In the rows, 128 means zero.
Each row of numbers stands for one node and depends on some of the facts below. Use the named rows to name the rest.

Facts:
plute ε buvor; plute ε tamu; sedris ε gimuk; sedris ε plisa; baklak ε trokon; skeflek ε skidrir
klodrok ε milom; vodrupum ε gregrobrak; tamu ε plute; sopi ε lupli; skidrir ε skeflek; zipen ε dragir
zipen ε dudek; skodresa ε tunek; plisa ε gimuk; plisa ε neskek; groplivok ε natumuk; groplivok ε skidrir
skiskos ε triskam; klumor ε tepe; flefli ε plemipla; poflo ε plemipla; koflafis ε tebrun; fulude ε plute
bredro ε tunek; bredro ε flafliska; bredro ε skodresa; klodrekur ε dedro; klodrekur ε zustestan; klodrekur ε drobin
gepiplum ε saflor; drobin ε zustestan; fosutu ε zevon; kletar ε zabril; godros ε plobrebru; butrom ε zaka
saflor ε triskam; pletibros ε buvor; pletibros ε maviluk; patum ε plaletok; patum ε flistun; ranul ε trida
flizul ε drabras; stizer ε tonus; floplu ε studo; zevon ε dedro; tepe ε lofloflu; tepe ε patum
flilo ε tamu; flilo ε pletibros; triskam ε skodresa; zoflan ε stizer; pupun ε sedris; pupun ε plisa
flikur ε malol; vebrik ε tremik; vebrik ε fofla; trudrilel ε maviluk; maviluk ε plute; maviluk ε flilo
tonus ε driskavo; relok ε tepe; stebrok ε nudo; masko ε stoluk; fega ε vodrupum; flafliska ε tunek
flafliska ε saflor; druzir ε lisagak; budun ε natumuk; budun ε staflan; dudek ε dragir; zustestan ε fosutu
zaka ε klibek; studo ε sunastu; grobek ε grile; plugri ε trefon; trokon ε meflune; plode ε vebrik
trefon ε vubro; trefon ε godros; zofis ε bezu; gregrobrak ε fega; gregrobrak ε vodrupum; plobrebru ε trefon
nonifi ε lalilor; nonifi ε stoluk; fofla ε foskom; fofla ε suskidro; fofla ε tremik; lofloflu ε tristir
nedok ε kletar; nemel ε mitem; balar ε delem; zabril ε kletar; zabril ε nedok; zabril ε nisipla
driskavo ε tonus; nisipla ε zabril; nisipla ε kletar; nisipla ε nedok; starel ε sedris; starel ε neskek
gugar ε bezu; stoluk ε dragir; stoluk ε masko; stoluk ε dudek; stoluk ε nonifi; plute γ kludam
sedris γ gimas; baklak γ nabo; skeflek γ mugros; suskidro γ tutrel; klodrok γ rifepi; dalukin γ zedistok
vodrupum γ stulo; nabo γ rifepi; tamu γ kludam; sopi γ fluvi; klikar γ ploplutri; plemipla γ rifepi
skidrir γ mugros; zipen γ rebraklar; delem γ fluvi; skodresa γ tridu; tebrun γ kazom; plisa γ gimas
groplivok γ mugros; skiskos γ tridu; zedir γ rebraklar; klumor γ kedran; grile γ dizol; tunek γ tridu
flefli γ rifepi; lesko γ fluvi; poflo γ rifepi; koflafis γ kazom; fulude γ kludam; bredro γ tridu
klodrekur γ podes; sinozer γ baplinom; gepiplum γ tridu; drobin γ podes; fosutu γ podes; toflur γ tutrel
kletar γ pliskopom; zedistok γ stulo; kazom γ stulo; dizol γ fluvi; gimas γ podes; godros γ baplinom
kuzun γ ploplutri; klibek γ nabo; natumuk γ mugros; butrom γ nabo; saflor γ tridu; pletibros γ kludam
bopluni γ ploplutri; patum γ kedran; ranul γ stesis; milom γ rifepi; flizul γ triflil; briklasum γ rifepi
stizer γ dizol; floplu γ kazom; klagren γ podes; bezu γ kazom; zevon γ podes; tepe γ kedran
flilo γ kludam; nuvos γ ploplutri; bruvar γ klagren; triskam γ tridu; malol γ ploplutri; ploplutri γ fluvi
dragir γ rebraklar; zoflan γ dizol; pupun γ gimas; flikur γ ploplutri; lisagak γ stesis; vebrik γ tutrel
tremik γ tutrel; tristir γ kedran; triflil γ fluvi; trudrilel γ kludam; maviluk γ kludam; dedro γ podes
tonus γ dizol; kigar γ klagren; vagril γ ploplutri; buvor γ kludam; trida γ stesis; relok γ kedran
stebrok γ stesis; kludam γ podes; masko γ rebraklar; flifli γ tutrel; foskom γ tutrel; notra γ stesis
neskek γ gimas; rebraklar γ baplinom; fega γ stulo; flistun γ kedran; sunastu γ kazom; flafliska γ tridu
staskalek γ zedistok; druzir γ stesis; budun γ mugros; dudek γ rebraklar; zustestan γ podes; zaka γ nabo
studo γ kazom; grobek γ dizol; bragek γ klagren; plugri γ baplinom; trokon γ nabo; gufa γ stesis
vubro γ baplinom; staflan γ mugros; plode γ tutrel; meflune γ nabo; trefon γ baplinom; zofis γ kazom
gregrobrak γ stulo; plobrebru γ baplinom; nonifi γ rebraklar; fofla γ tutrel; zibrem γ rifepi; tutrel γ stesis
lofloflu γ kedran; pliskopom γ baplinom; pedri γ klagren; nedok γ pliskopom; nemel γ lapalen; birubri γ mugros
drabras γ triflil; lalilor γ rebraklar; balar γ fluvi; nudo γ stesis; zabril γ pliskopom; mitem γ lapalen
lupli γ fluvi; driskavo γ dizol; nisipla γ pliskopom; starel γ gimas; plaletok γ kedran; gimuk γ gimas
gugar γ kazom; stoluk γ rebraklar; plute λ d; sedris λ f; klodrok λ b; dalukin λ b
vodrupum λ l; tamu λ g; klikar λ e; skidrir λ d; zipen λ l; delem λ j
skodresa λ e; plisa λ g; groplivok λ a; skiskos λ n; zedir λ i; grile λ f
tunek λ c; flefli λ j; lesko λ k; poflo λ a; bredro λ d; klodrekur λ j
gepiplum λ o; drobin λ o; fosutu λ g; toflur λ i; kletar λ d; godros λ a
kuzun λ f; natumuk λ h; pletibros λ o; bopluni λ c; patum λ e; ranul λ i
flizul λ a; briklasum λ f; stizer λ c; floplu λ n; bezu λ h; tepe λ b
flilo λ n; nuvos λ l; bruvar λ f; triskam λ h; dragir λ k; zoflan λ i
pupun λ e; flikur λ n; vebrik λ n; tremik λ g; tristir λ m; trudrilel λ f
maviluk λ a; tonus λ h; kigar λ b; vagril λ b; buvor λ l; trida λ m
relok λ l; masko λ o; flifli λ o; foskom λ d; notra λ f; neskek λ c
fega λ c; staskalek λ h; budun λ b; dudek λ d; zustestan λ d; zaka λ k
bragek λ k; plugri λ d; gufa λ j; vubro λ b; plode λ f; meflune λ g
trefon λ l; zofis λ c; gregrobrak λ m; plobrebru λ g; fofla λ k; zibrem λ c
lofloflu λ f; pedri λ g; nedok λ h; nemel λ j; birubri λ g; drabras λ g
lalilor λ g; balar λ g; zabril λ i; mitem λ n; lupli λ d; driskavo λ d
nisipla λ l; starel λ n; plaletok λ a; gimuk λ a; gugar λ b; stoluk λ e

Some rows with their names:
dudek: [ 96 184 112 161 168 114  98 139 160 180 158  87  96 122 132 129 121 145
 148 138  73 106 121 134 152 120 110 147 110 126 154 160 157 104 150 143
 107 122 163 108 195]
zustestan: [140 135 144 116 137 102 140 140 135 141 130 115 130 149 128 109 152 137
 142 139 126 126  99 137 123 136 116 139 141 102 148 118 130 131 126 163
 113 147 116 123 136]
tebrun: [123 110 124 121 130 144 119  90 140 111 133 119 144 128 114 143 109 110
 113 128 111 141 129 111 155 125 128 102 121 127 120 146 130 100 105 120
 162 126 117 136 109]
plode: [110 118 151 158 137 146 161 162 121 132 138 106 127 115 130 101 131 105
 130 124 128 132 122 147 115 158 149 130 129 143 140 121 133 138 143 151
 117 132 121 114 155]
dizol: [140 138 108 103 137 133 121 112 136 113 127 135 148 114 124 154 112 132
 114 124 138 121 141 139 130 128 141 101 115 142 113 124 121 121 120 114
 136 116 140 138 115]
natumuk: [128 127 123 118 122 139 122 116 121 133 127 132 126 111 124 146 111 122
 121 121 127 134 136 125 145 124 140 111 126 134 107 132 112 128 126 105
 131 119 130 132 115]
mugros: [128 129 122 117 125 137 121 107 128 133 131 134 131 115 123 147 112 123
 121 123 131 139 135 122 139 126 140 111 126 130 111 131 115 124 125 106
 128 125 131 140 120]
tunek: [144 129 129 111 129 140 131 116 135 128 117 138 136 115 125 142 110 125
 122 120 136 143 116 121 140 136 144 104 125 128 109 128 127 123 114 107
 129 127 130 132 111]
sinozer: [127 137 112 127 124 139 125 104 138 129 131 138 121 105 135 135 109 137
 132 116 130 144 137 123 145 115 138 119 125 130 105 132 119 118 119  98
 117 126 145 126 121]
dragir: [113 169  97 144 140 121  96  97 165 164 143 121 105  97 127 152 105 137
 131 119 101 126 146 116 156 118 141 127 108 128 120 161 135  97 140  98
 106 112 172 121 159]
kazom: [125 116 126 120 129 142 123  93 136 117 133 122 140 130 116 142 111 116
 112 126 115 140 131 113 150 130 130 108 121 128 117 144 124 103 110 114
 154 128 118 139 112]
fluvi: [133 136 111 107 133 135 121 113 133 123 127 133 143 116 126 150 113 131
 116 122 137 126 139 131 132 129 141 105 117 136 113 125 121 125 120 110
 133 119 136 141 119]
driskavo: [146 136 135  85 148 133 151 157 141  95  96 133 161 143 121 126 132 143
 137 141 148 126  78 135  95 145 115 127 116 134 146  88 159 138 103 178
 129 150 136 113 126]
baplinom: [125 133 112 122 124 140 124 104 136 128 130 139 124 105 129 140 113 135
 128 118 129 143 137 119 147 119 141 120 125 133 107 131 117 118 120 102
 122 126 142 128 121]
skeflek: [123 127 141 133 133 126 135 147 132 127 125 121 127 150 126 115 134 130
 138 140 124 129 100 126 115 145 115 141 126 127 147 119 154 135 129 157
 120 147 126 113 142]
stoluk: [106 201 118 179 170 107  87 172 150 211 139  81  84 112 107 142 106 128
 135 131  41  80 143 121 152 102 102 170  99 140 197 191 182 109 177 155
 138  76 171 112 221]
trudrilel: [140 124 145 150 127  95 128 144 108 139 137 110 125 153 142  84 167 144
 129 126 155 119 127 149 120 113 112 149 141 101 137 128 117 142 137 126
 120 128 113 116 128]


Now the same nodes, written a new way:
Some nodes and their rows:
nonifi: [105 121 121 117  70 105 167 129 106 146 113 121 151  85 116 137 117 138
 135 124 117 122 127 126 153 150 103 104 160 102 108]
rebraklar: [111 171 127 156 120 146 129 121 141 178 122 116 149 109 140 107 131 148
 125 123  93 135 156 143 132 153 121 124 142 105 107]
zedir: [105 159 129 134 121 145 128 119 128 157 118 124 140 121 126 111 126 159
 130 125 102 156 134 147 130 139 122 132 133  93 114]
kigar: [122 131 126 140 127 120 110 134 131 137 116  93 143 122 141 112 141 147
  95 134 109 137 151 157 138 106 100 147 134 102 147]
fosutu: [146 115 130 128  99 101 122 132 105 107 113 110 131 122 131 110 138 138
 109 149 132  89 137 129 127 119  91 120 124 113 133]
zofis: [131 130 125 129 108 115 125 135 114 118 129 119 114 112 106 128 123 135
 127 144 123 112 118 123 123 136 112 122 136 119 101]
kazom: [128 151 136 152 122 150 118 127 137 155 130 109 135 115 129 128 132 143
 104 125 113 145 138 151 140 136 128 135 138 116 110]
plobrebru: [146 122 124 127 105 123 135 129 113 108 117 114 117 113 106 123 123 133
 129 144 139 105 119 132 136 132 115 115 134 133  93]
klodrekur: [130 112 137 137  93 100 122 130 106 122 124 111 140 133 116 130 137 136
 107 152 111  93 131 132 124 117 110 124 130  97 145]
drabras: [122 156 121 131 135 151 118 129 135 139 123 110 116 105 124 119 125 151
 121 126 126 155 131 145 141 134 115 137 136 124  95]
neskek: [121 149 111 135 126 107 103 139 122 135 133  94 103 125 140 111 153 144
  96 129 122 147 138 141 126 118  94 143 132  93 155]
pedri: [132 141 126 132 130 123 103 133 124 132 119 101 128 119 148 108 145 150
  94 133 124 141 149 144 135 117  89 142 124 104 143]
mugros: [131 153 137 156 122 149 116 125 138 160 130 111 138 114 133 129 134 143
 100 125 113 138 143 150 141 138 128 133 137 117 111]
groplivok: [133 121 134 138  83 125 133 112 114 130 117 126 142 132 112 121 127 138
 126 141 134 115 107 129 133 136 132 118 124 106 106]
vebrik: [138 116 133 135  92 128 144 119 116 124 106 126 150 135 115 118 120 136
 126 133 127 110 106 142 128 129 139 115 137 111 105]
druzir: [132 123 129 138 101 122 130 126 122 125 120 117 133 120 110 126 122 134
 126 140 121 114 117 134 129 132 126 120 136 117 103]
stebrok: [133 122 130 138 101 122 131 126 122 127 119 115 134 119 108 125 120 136
 127 140 121 115 117 133 129 132 126 121 137 118 104]

Which node is each row?
No name comes twice in this set of rows, the named rows included.
[106 150 130 141 127 146 119 128 136 151 136 110 126 116 108 138 124 147
 120 130 105 159 124 150 137 133 133 142 141 106 106] | delem
[134 150 139 156 122 155 115 126 138 154 130 109 132 115 127 134 132 141
  98 123 118 145 136 151 143 139 134 132 138 122 103] | baplinom
[143 109 118 135  86  96 136 124 108 121 102 107 139 152 134 105 143 131
 109 131 134 106 117 145 123 111 124 116 131  91 153] | starel
[118 134 132 131 119 147 125 120 136 141 116 119 152 132 131 111 127 151
 113 121 118 163 115 155 138 122 131 144 135  99 115] | mitem
[122 140 116 141 104 117 110 117 124 144 120 101 130 145 144 107 155 149
  96 125 132 160 123 148 137 118 117 141 120  80 160] | gimuk
[135 119 135 136  85 129 135 112 114 124 120 125 134 132 105 129 125 135
 125 140 139 119  99 131 136 137 140 117 125 115 101] | godros
[133 134 128 131 101 116 133 133 109 116 134 121 112 114 104 126 127 132
 127 146 124  99 121 124 127 138 114 118 137 122  99] | fega
[153 135 145 158 126 158 107 132 135 141 138 103 120 118 119 155 135 137
  80 124 137 153 123 158 153 128 146 139 137 137 101] | pliskopom
[121 146 133 133 123 147 121 122 126 148 121 120 132 125 121 128 131 156
 113 126 114 161 123 151 138 130 129 139 132 100 114] | toflur
[146 122 108 131  99  89 127 133 102 111 110  99 111 131 131 105 146 133
 113 142 140  97 134 135 126 115  97 116 130 110 145] | plisa
[135 142 143 155 117 131 106 127 130 156 126 105 147 123 150 120 149 144
  81 129 111 126 153 147 136 127 111 137 128 103 145] | podes
[139 131 123 128 111 128 130 128 118 121 112 115 117 109 109 122 117 138
 136 138 132 114 121 132 132 136 117 115 135 130  87] | balar
[152 116 127 154 100 120 162 115 115 123 105 138 154 135 106 116 117 135
 129 139 121 148 109 145 131 140 135 125 135 115  86] | flikur
[118 128 136 110  95 142 122 123 118 134 117 115 120 123 103 136 118 145
 140 129 130  93 104 134 129 126 147 104 138 113 110] | zoflan
[116 143 134 137 111 149 115 111 134 149 125 120 141 129 128 117 133 154
 111 127 126 165 115 144 140 133 130 142 122 100 115] | plaletok

The same nodes again, as new rows of numbers:
Some nodes and their rows:
tremik: [142 140 161  84  93  96 145 169  75 120  77 104 143 101 155]
butrom: [131 130 169 137  97  97 104 139 106 119  83 107 179 118 162]
zaka: [131 138 172 121  93  96 108 153  90 124  79 106 157  95 155]
baklak: [120 130 157 117 116  90 121 140 119  95  71 111 167 117 190]
gimuk: [136 154 162  89 112  96 126 180 106 141  86 127 127  99 168]
pedri: [133 157 159 107 119 104 123 155 107 133  81 121 145 110 159]
tebrun: [150 157 208 122  65 129  93 179  78 136  98 114 168  79 136]
bezu: [130 140 155  82  94  99 127 158  86 113  71 100 160  91 172]
sinozer: [129 137 170 114  94  93 121 152 101 106  87 102 152 109 168]
trefon: [134 132 165 107  99  77 123 161 102 108  95 101 149 127 157]
vagril: [131 135 156 125  88  97 120 172 101 108  77  90 150 113 172]
lisagak: [148 144 168  98  89  92 130 159  74 124  86  92 137 106 161]
natumuk: [134 153 166  84  95  97 118 170  84 114  82 100 152  97 166]
rifepi: [123 151 179 119  98  88 128 155  93 120  83 107 164 119 179]
ranul: [122 120 155 102  98 101 117 147 127 110  57 121 208 111 191]
pliskopom: [112 151 180 120  86  86 136 150 107 123  95  99 156 115 172]
dedro: [146 167 159  91  98 109 122 160  88 143  85 111 126 100 169]

Which node is each row?
No name comes twice in this set of rows, the named rows included.
[117 144 164 135  90  94 135 170  90 109  80  99 159 113 183] | ploplutri
[119 136 171 122 113 100 110 149 125  96  75 116 175 108 187] | stebrok
[142 143 165  90  89  92 139 160  76 118  79 100 136  96 170] | suskidro
[153 122 172  74  97  70 153 147  71 123  78  87 159 114 151] | grile
[138 142 198 156  80 118  77 152 103 128  99 114 193 102 135] | koflafis
[117 128 172 115 102 110  94 165 137  95  67 144 183  98 180] | nemel
[128 133 165 124 111  83 108 152 112 107  87 111 166 133 160] | relok
[128 136 157 105  99  85 125 148  88 118  74  98 146 102 166] | fofla
[137 138 161 114  70 115 127 182  82 114  75 101 153  85 171] | malol
[142 131 163 132 120  66 104 156  93 106  85 100 161 145 158] | zipen

